[128 = 0]
[127,128,160,138,146,130,222,146,130,202,147,135,134,133,131,125,133,155,191,133,139,132,136,150,142,131,151,149,139,140,139,149,130,134,162,172,139,132,133,175,128,157,135,140,146,132,147,148,135,129,157,136,136,135,134,148,133,142,132,130,132,158,131,136,133,212,131,133,130,142,157,160,145,147,135,137,130,149,138,130,130,128,131,134,130,131,149,174,150,134,148,151,133,132,136,133,134,136,179,131,128,124,139,136,147,131,227,135,146,130,134,133,132,130,133,156,137,151,131,158,233,134,144,150,129,144,133,130,160,133,131,143,142,150] => <27>
[132,134,153,131,143,138,152,132,170,131,128,132,132,133,134,182,142,129,156,140,136,154,155,130,195,185,134,137,131,133,153,154,144,130,251,144,133,132,138,151,130,153,134,141,167,136,132,147,135,136,140,137,134,152,134,129,133,142,160,137,138,136,134,138,143,156,129,135,157,135,129,150,130,151,137,188,146,142,136,162,139,147,131,134,132,130,139,142,145,140,188,141,132,135,141,130,134,177,185,138,141,131,146,139,150,140,151,138,129,132,133,138,131,145,131,145,132,140,131,158,146,130,132,143,197,177,131,134,136,131,129,129,137,129] => <27>
[136,131,152,145,151,133,153,142,128,153,159,137,134,137,132,127,132,151,198,131,135,130,132,145,158,152,148,133,134,164,140,136,130,135,151,198,161,136,141,153,134,154,138,147,151,134,179,143,140,130,141,141,153,139,144,167,136,150,136,139,131,151,130,134,128,170,131,132,129,140,138,144,140,146,134,135,130,140,147,144,137,129,130,135,132,132,170,216,146,136,142,146,136,135,133,140,136,149,148,132,129,140,137,136,145,133,147,134,155,135,141,138,130,130,135,146,142,147,131,156,216,133,135,169,136,141,131,132,149,140,144,154,136,160] => <30>
[152,139,145,158,147,131,149,144,140,153,176,131,137,143,131,157,128,165,160,132,133,136,128,144,182,187,138,131,148,162,140,126,132,138,118,166,162,136,141,153,136,132,129,132,169,135,175,125,140,134,137,132,153,136,145,173,132,151,139,146,133,150,129,133,134,171,132,130,148,132,139,123,146,143,131,138,139,133,136,190,147,141,129,128,135,131,170,171,140,141,152,139,134,139,126,137,137,148,155,133,141,165,125,140,127,136,136,130,159,135,136,138,133,134,136,138,150,129,130,121,176,142,136,175,169,150,131,135,137,145,141,147,125,161] => <30>
[137,133,151,145,146,131,160,146,133,163,155,134,136,137,131,138,131,158,177,132,137,133,131,150,171,151,143,135,140,155,139,133,130,135,144,179,145,135,139,154,132,148,134,138,156,132,163,140,135,131,143,135,145,136,140,159,134,148,137,137,133,155,130,135,131,175,132,131,136,138,139,141,144,146,133,139,134,140,140,154,137,133,130,132,132,132,161,187,145,137,147,143,133,136,131,139,135,143,158,133,134,140,134,138,137,133,155,134,149,133,135,134,132,132,135,144,143,141,131,148,201,135,138,168,148,146,132,132,147,137,137,144,134,156] => <27>
[134,132,147,139,149,131,160,137,132,154,150,135,136,137,131,136,132,143,173,131,136,133,134,144,158,151,142,135,135,149,142,139,131,135,157,164,143,134,138,158,132,150,135,140,158,133,152,142,136,130,142,138,142,139,138,149,134,147,136,137,134,153,130,135,132,173,131,132,132,140,135,146,141,149,134,140,133,140,139,147,136,131,130,134,133,132,155,180,143,137,148,142,135,134,132,136,135,151,167,132,132,139,137,137,142,135,153,135,142,133,136,137,131,132,133,148,140,143,131,155,194,133,138,159,149,144,133,133,143,136,135,142,137,155] => <27>
[136,133,151,138,147,132,160,140,134,149,154,135,133,137,132,137,134,145,178,133,135,132,133,140,173,164,144,133,135,150,141,137,131,135,155,170,148,135,139,148,132,153,138,146,153,134,153,143,137,131,142,138,144,140,139,151,136,149,139,138,133,150,132,136,130,157,131,132,133,139,134,144,136,147,134,140,134,140,141,152,137,131,130,136,131,132,158,183,145,137,148,146,135,136,134,135,134,150,156,134,132,139,137,137,146,133,146,135,147,134,138,138,131,131,134,147,139,143,131,155,196,133,134,159,141,145,132,133,142,138,135,141,136,147] => <30>
[154,150,146,137,149,151,136,135,136,132,145,133,133,142,133,164,141,138,171,134,132,135,133,133,232,239,135,129,134,151,148,132,131,134,151,156,163,138,153,139,141,146,141,158,158,159,168,137,142,134,136,144,166,156,150,148,136,171,149,157,133,137,131,134,130,141,130,132,143,134,129,134,133,151,134,140,140,134,164,207,151,139,129,134,134,132,168,175,135,137,150,138,136,137,130,134,135,204,141,144,142,163,137,138,142,138,132,137,141,144,141,150,131,133,136,137,139,135,131,152,157,135,131,169,181,151,131,136,135,150,142,133,130,137] => <30>

[137,170,100,108,118,148,96,135,145,69,170,128,135,189,175,94,143,144,127,170,101,132,68,219,120,95,149,137,139,152,145,154,196,190,32,153,127,142,112,95,165,127,132,116,155] => [19]
[131,152,93,115,120,147,100,132,144,65,127,131,135,172,162,116,105,162,116,165,106,126,102,172,127,105,133,137,134,145,133,143,168,164,78,156,122,134,122,117,143,114,150,124,167] => [19]
[137,153,89,125,123,125,99,120,164,119,175,132,161,143,118,145,182,166,74,165,129,117,114,81,136,136,121,144,111,122,154,134,181,134,142,170,140,138,142,132,73,106,186,131,182] => [18]
[147,180,86,125,118,104,130,128,149,163,251,130,200,131,86,138,190,154,47,150,148,128,134,47,132,154,123,146,108,111,177,137,204,97,123,141,154,151,146,149,23,120,159,142,163] => [18]
[115,135,134,131,119,137,168,140,124,66,76,132,130,140,167,130,41,136,148,148,120,124,160,133,131,95,127,132,136,133,106,147,114,133,154,122,109,138,143,147,144,127,131,134,161] => [18]
[119,153,128,135,94,93,180,121,168,123,144,125,182,104,120,170,121,163,83,136,155,114,183,37,139,137,99,144,111,103,152,139,105,100,243,148,135,156,162,180,41,113,174,146,175] => [18]
[126,157,115,120,111,145,140,140,139,68,115,131,135,168,179,111,75,147,133,169,109,128,120,181,125,89,135,139,138,145,136,156,149,157,98,139,121,145,125,129,146,129,130,127,169] => [19]
[137,158,104,114,127,152,113,143,132,96,145,133,130,174,160,100,105,137,124,169,108,135,101,171,123,96,143,138,136,147,132,151,179,152,51,133,127,135,121,115,149,132,131,122,162] => [19]
[137,177,42,115,114,111,70,111,199,70,211,121,184,157,103,154,231,172,56,157,139,115,86,76,142,124,127,140,106,117,190,136,184,174,96,178,148,151,162,120,66,93,201,129,147] => [18]
[123,131,148,144,131,117,172,131,122,148,105,131,135,101,119,153,103,130,123,142,145,116,188,53,139,131,113,132,121,109,122,131,93,102,229,126,125,132,157,166,82,129,153,141,170] => [18]
[136,156,131,134,136,135,172,142,132,152,160,134,143,139,134,127,111,124,129,170,137,125,174,100,134,113,130,136,127,121,130,148,157,113,168,120,127,138,154,148,99,144,144,136,187] => [18]
[145,175,60,117,133,128,75,119,174,103,219,126,159,170,110,132,237,151,87,184,126,117,90,110,140,118,140,142,112,126,182,140,207,173,94,179,146,138,152,106,101,113,176,122,170] => [19]
[146,189,90,111,118,129,113,130,158,132,243,127,157,178,140,106,214,143,105,196,119,127,98,165,129,108,143,149,123,137,172,164,215,168,85,167,146,151,131,110,115,138,160,121,202] => [19]
[126,156,126,121,118,147,149,143,136,66,102,132,129,159,179,114,59,139,140,165,112,130,131,161,129,84,133,134,138,143,117,158,145,153,108,128,114,141,132,133,149,132,137,128,169] => [19]
[137,165,103,125,121,124,131,129,154,137,179,131,158,145,128,132,161,153,90,172,129,119,130,95,134,127,123,147,116,124,152,145,175,127,156,157,138,146,139,141,76,124,177,133,200] => [18]
[135,135,110,120,146,167,93,143,124,58,93,136,106,172,161,104,83,132,142,149,102,133,91,177,127,92,147,124,139,149,104,138,175,161,44,127,113,120,124,105,173,119,122,119,145] => [19]
[114,121,175,137,106,115,201,133,113,148,83,129,135,101,161,140,59,129,149,120,137,124,184,111,127,128,108,135,133,120,108,138,66,83,231,115,118,137,129,170,101,140,140,140,157] => [18]
[139,156,103,123,134,140,101,129,148,116,176,133,139,157,130,123,182,150,100,176,123,123,105,112,133,120,133,139,120,132,144,139,200,146,114,150,134,128,136,124,105,120,165,126,175] => [19]
[132,152,107,125,123,136,121,128,148,92,136,131,151,146,143,133,127,158,103,169,122,118,124,110,135,118,123,141,124,130,134,142,158,140,148,156,128,138,140,132,108,112,167,129,184] => [18]
[149,161,78,118,146,144,71,128,151,121,191,131,145,169,111,117,207,142,98,184,118,124,83,119,136,119,142,135,118,134,169,136,211,164,67,169,141,128,140,105,117,118,162,120,149] => [19]
[145,182,54,114,128,120,77,117,187,97,229,123,172,167,101,142,253,158,78,168,133,118,88,91,139,117,140,137,108,122,192,141,205,177,97,174,149,146,163,111,83,108,174,126,158] => [19]
[136,158,92,123,123,128,99,120,157,111,159,130,154,147,127,137,168,164,78,175,124,115,111,104,136,132,122,144,112,126,150,137,180,138,141,171,139,137,142,131,85,106,187,128,189] => [18]
[118,133,143,132,119,133,171,141,123,98,81,131,132,134,161,134,41,136,143,153,125,123,165,122,132,104,122,130,134,130,106,145,112,124,172,122,110,139,145,151,121,127,136,135,165] => [18]
[111,131,176,138,95,110,208,130,118,140,91,127,143,99,151,144,61,140,139,133,139,118,198,107,129,127,104,141,130,117,116,143,70,94,248,126,120,145,135,174,95,139,145,143,174] => [18]
[138,143,111,126,149,155,124,146,129,97,131,137,121,156,136,116,88,122,135,160,121,131,129,129,132,100,141,124,131,135,118,137,165,134,85,111,121,126,147,126,134,129,126,129,147] => [19]
[143,174,74,118,123,123,92,120,172,119,211,127,166,156,117,133,220,162,75,177,129,118,100,99,136,126,129,145,110,126,176,145,201,157,113,174,146,142,146,122,79,111,183,128,180] => [19]
[116,133,147,135,116,129,184,137,120,90,86,130,135,126,161,132,47,134,143,135,129,124,174,120,131,109,119,134,135,127,109,146,81,115,189,121,113,137,139,158,124,133,135,137,166] => [18]
[126,153,121,131,118,124,151,128,143,109,128,129,147,137,145,140,115,151,109,175,131,116,150,90,138,119,119,143,122,122,135,146,139,127,191,156,127,143,149,152,86,123,172,136,199] => [18]
